Here is a tiny trained network, its code and every weight. The questions are about switching its units off for an input and a target symbol, where a switched-off unit gives its printed mean instead of its output.

import numpy as np


def w(rows, s, z=0):
    codes = np.array(rows[::2]) - 128.0
    scale = np.full(codes.shape[1], s)
    scale[-1] = z or s
    return codes * scale


def f(y):
    return y / 2 * (1 + np.tanh(0.7978845608 * (y + 0.044715 * y**3)))


def softmax(a):
    e = np.exp(a - a.max(-1, keepdims=True))
    return e / e.sum(-1, keepdims=True)


def log_softmax(a):
    a = a - a.max(-1, keepdims=True)
    return a - np.log(np.exp(a).sum(-1, keepdims=True))


def net(x, mask):
    ids = ['εθλμξφψ'.index(c) for c in x.split()]
    T = len(ids)
    res = E[ids] + P[:T]
    u = 0
    for l in range(2):
        q, k, v = (res @ M[l].T for M in (Q, K, V))
        z = softmax(np.where(np.tri(T) > 0, q @ k.T / 2**0.5, -1e9)) @ v
        res = res + np.where(mask[u], z, O[l][:, -1]) @ O[l][:, :-1]
        u += 1
        y = f(res @ A[l][:, :-1].T + A[l][:, -1])
        res = res + np.where(mask[u : u + 16], y, B[l][:, -1]) @ B[l][:, :-1]
        u += 16
    return log_softmax(res[-1] @ U[:, :-1].T + U[:, -1])


Q, K, V, O, A, B = {}, {}, {}, {}, {}, {}
E = w([
[107,213,170,151,139,228,208],'ε',
[48,117,191,204,91,181,203],'θ',
[67,142,60,201,159,145,209],'λ',
[67,130,78,152,201,84,55],'μ',
[137,145,115,178,241,165,153],'ξ',
[210,21,191,139,125,2,123],'φ',
[126,130,22,190,56,181,92],'ψ',
],0.0096)
P = w([
[6,234,185,144,140,117,134],'0',
[12,195,149,166,154,126,135],'1',
[36,183,126,182,166,121,137],'2',
[64,156,108,202,166,123,153],'3',
[91,128,94,204,172,132,150],'4',
[113,104,87,217,181,134,155],'5',
[135,77,84,226,184,135,151],'6',
[160,50,84,235,191,133,156],'7',
[174,37,85,248,193,131,155],'8',
[195,7,82,254,194,128,158],'9',
],0.0056)
Q[0] = w([
[193,90,134,36,60,104,100],'0.h0',
[172,164,174,7,50,126,79],'0.h0',
],0.012)
K[0] = w([
[13,255,155,96,132,138,166],'0.h0',
[6,226,112,135,151,190,144],'0.h0',
],0.0085)
V[0] = w([
[149,116,195,123,161,149,254],'0.h0',
[113,163,66,154,56,199,178],'0.h0',
],0.0093)
O[0] = w([
[185,207,106,89,122,106,255,172],'0.h0',
[169,201,202,221,143,106,96,5],'0.h0',
],0.0076,0.0018)
A[0] = w([
[110,81,169,151,82,71,166,253],'0.n0',
[185,119,206,91,100,38,170,240],'0.n1',
[146,153,200,191,171,1,144,149],'0.n2',
[78,94,64,76,166,72,133,163],'0.n3',
[117,120,105,88,149,103,136,113],'0.n4',
[133,134,149,211,227,120,115,165],'0.n5',
[137,131,113,166,104,154,188,176],'0.n6',
[169,158,156,202,206,84,128,121],'0.n7',
[167,82,77,99,14,183,125,101],'0.n8',
[206,129,112,146,182,188,138,217],'0.n9',
[159,94,76,99,42,161,134,108],'0.n10',
[129,126,73,105,202,101,169,179],'0.n11',
[151,107,143,159,98,83,40,127],'0.n12',
[99,78,131,86,129,38,88,193],'0.n13',
[114,132,56,67,110,202,149,57],'0.n14',
[122,78,126,175,174,137,62,147],'0.n15',
],0.0074,0.0031)
B[0] = w([
[107,23,192,191,74,132,183,195],'0.n0',
[192,108,244,125,113,63,200,142],'0.n1',
[208,153,161,220,117,172,123,197],'0.n2',
[77,136,92,119,115,84,191,204],'0.n3',
[117,139,110,105,126,81,134,132],'0.n4',
[161,81,129,177,193,200,103,253],'0.n5',
[141,125,105,155,106,172,178,218],'0.n6',
[216,134,139,175,168,186,100,201],'0.n7',
[208,122,63,181,130,167,3,136],'0.n8',
[188,166,74,60,245,169,146,189],'0.n9',
[194,120,50,172,126,148,48,135],'0.n10',
[126,132,54,118,196,61,152,217],'0.n11',
[155,119,223,60,133,106,124,142],'0.n12',
[69,116,208,147,100,96,199,152],'0.n13',
[183,148,38,154,78,130,155,157],'0.n14',
[114,68,193,107,179,146,90,191],'0.n15',
],0.0057,0.0054)
Q[1] = w([
[76,80,159,215,137,129,130],'1.h0',
[141,173,120,227,255,189,193],'1.h0',
],0.0063)
K[1] = w([
[186,96,39,96,144,153,93],'1.h0',
[211,2,115,144,174,67,171],'1.h0',
],0.008)
V[1] = w([
[167,125,2,148,227,173,78],'1.h0',
[113,66,59,210,29,145,145],'1.h0',
],0.0052)
O[1] = w([
[15,214,126,151,64,70,97,254],'1.h0',
[148,76,2,200,9,159,114,165],'1.h0',
],0.007,0.0036)
A[1] = w([
[139,103,97,100,107,91,203,95],'1.n0',
[214,119,142,100,152,220,161,52],'1.n1',
[56,217,98,133,51,56,117,123],'1.n2',
[226,158,115,175,95,184,156,169],'1.n3',
[60,189,96,104,146,44,175,131],'1.n4',
[52,113,128,152,129,211,143,253],'1.n5',
[206,120,183,120,127,154,152,116],'1.n6',
[168,67,54,88,134,130,120,164],'1.n7',
[72,199,95,101,144,60,158,115],'1.n8',
[117,81,100,153,25,167,95,135],'1.n9',
[140,209,107,180,37,139,109,120],'1.n10',
[158,195,90,163,112,164,181,140],'1.n11',
[198,159,238,50,164,83,148,47],'1.n12',
[158,247,171,84,143,181,84,80],'1.n13',
[144,151,99,162,83,208,186,192],'1.n14',
[120,150,189,142,161,147,1,74],'1.n15',
],0.0072,0.0036)
B[1] = w([
[177,124,112,192,121,121,158,187],'1.n0',
[153,87,152,121,112,209,81,171],'1.n1',
[144,131,202,152,233,255,142,158],'1.n2',
[128,189,153,87,82,96,78,219],'1.n3',
[113,163,162,99,110,183,198,173],'1.n4',
[69,84,59,90,124,126,95,255],'1.n5',
[109,129,173,60,109,157,115,148],'1.n6',
[143,211,189,179,173,111,137,208],'1.n7',
[115,176,182,103,126,189,198,158],'1.n8',
[129,112,179,157,226,123,95,169],'1.n9',
[126,184,132,147,165,75,46,176],'1.n10',
[142,126,131,95,73,81,120,219],'1.n11',
[119,60,199,101,189,51,129,138],'1.n12',
[130,44,113,150,161,72,146,153],'1.n13',
[117,118,101,91,87,100,91,245],'1.n14',
[221,109,96,187,115,173,165,189],'1.n15',
],0.0079,0.0093)
U = w([
[162,94,220,102,166,49,137,76],'ε',
[5,5,44,49,126,127,84,251],'θ',
[215,114,153,232,207,212,96,60],'λ',
[177,136,154,55,18,208,112,156],'μ',
[184,101,69,155,55,90,225,77],'ξ',
[127,232,108,113,93,2,46,146],'φ',
[92,214,177,108,175,203,192,136],'ψ',
],0.0052,0.003)

Each question gives the input, a string of symbols that net reads in full, and the target symbol t.
The units are the heads (2 rows each of Q, K, V and O) and the neurons (one row each of A and B). Each row of codes is followed by its name. A weight is (code - 128) times the scale printed after its matrix; where a second scale follows, it is the last column's (O, A, B and U).
mask holds one flag per unit, layer by layer, with each layer's heads first. A switched-off unit (its flag False) gives its mean, the last column of its rows in O or B, instead of its output. The means were averaged over made-up inputs and are rounded, as every weight is.
A unit's drop is (log p(t) with every unit on - log p(t) with that unit switched off) / (log p(t) with every unit on - log p(t) with every unit switched off).
The circuit of an input: a set's keep is (log p(t) with only the set's units on - log p(t) with every unit switched off) / (log p(t) with every unit on - log p(t) with every unit switched off). Starting from the 12 units with the biggest drops (on a tie, the unit counted first), units are removed one at a time, each time the one whose removal leaves the highest keep (on an exact tie, the one counted first), for as long as the keep stays at least 0.8.
circuit, biggest first: the units of the circuit, biggest drop first
unit that matters most: the unit with the biggest drop
k most important neurons: the k neurons with the biggest drops, biggest first
k most important neurons of layer l: the k neurons of layer l with the biggest drops, biggest first
drop of u: that unit's drop, to one decimal
input μ λ μ ψ ψ φ, target ε: circuit, biggest first : (0.n1; 0.n12; 1.n12)
input ξ μ φ, target ε: circuit, biggest first : (0.n1; 1.n12; 1.h0)
input λ λ θ θ θ θ, target μ: 2 most important neurons of layer 0 : (0.n1; 0.n0)
input μ λ ε λ λ ξ λ μ ε, target θ: circuit, biggest first : (1.n7; 0.h0; 1.n5; 1.n15)
input θ θ λ ξ θ, target ψ: 2 most important neurons : (1.n2; 0.n9)
input λ μ ψ ψ λ μ, target λ: circuit, biggest first : (0.h0; 1.n15; 0.n5)
input ξ θ φ λ λ ξ μ λ φ μ, target ξ: 2 most important neurons of layer 0 : (0.n1; 0.n0)
input λ θ λ ε, target φ: unit that matters most : 0.h0
input ξ θ φ λ ψ φ, target λ: 2 most important neurons of layer 1 : (1.n2; 1.n9)
input λ λ θ ψ λ θ ξ θ ε, target ψ: 2 most important neurons of layer 1 : (1.n2; 1.n8)
input θ λ ψ μ μ ψ θ λ, target λ: 3 most important neurons : (0.n15; 1.n15; 0.n5)
input φ μ ξ ψ λ λ ε, target μ: 2 most important neurons of layer 1 : (1.n1; 1.n3)
input ε ε λ μ, target θ: 2 most important neurons : (1.n7; 0.n15)
input λ φ ξ ψ, target φ: most important neuron of layer 1 : (1.n7)
input μ μ ψ λ ε θ θ ξ λ θ, target ψ: 3 most important neurons of layer 0 : (0.n9; 0.n5; 0.n11)
input ξ λ ψ μ ψ ε ψ ξ λ λ, target ψ: 2 most important neurons : (0.n9; 0.n5)
input λ λ ξ θ μ λ λ, target θ: 2 most important neurons : (1.n7; 1.n5)
input θ λ λ ψ ε φ φ μ, target ξ: 3 most important neurons of layer 0 : (0.n1; 0.n11; 0.n0)
input λ λ θ λ θ λ θ ε, target φ: 2 most important neurons of layer 1 : (1.n3; 1.n10)
input ψ θ λ θ λ, target φ: most important neuron of layer 0 : (0.n2)
input ε λ λ λ μ ξ, target ψ: 3 most important neurons of layer 0 : (0.n9; 0.n11; 0.n0)
input ε λ θ μ θ μ λ ψ ψ θ, target λ: drop of 0.n15 : 0.1
input θ θ ε ψ ε, target λ: drop of 0.n13 : 0.0
input μ θ θ, target θ: drop of 1.n5 : 0.2
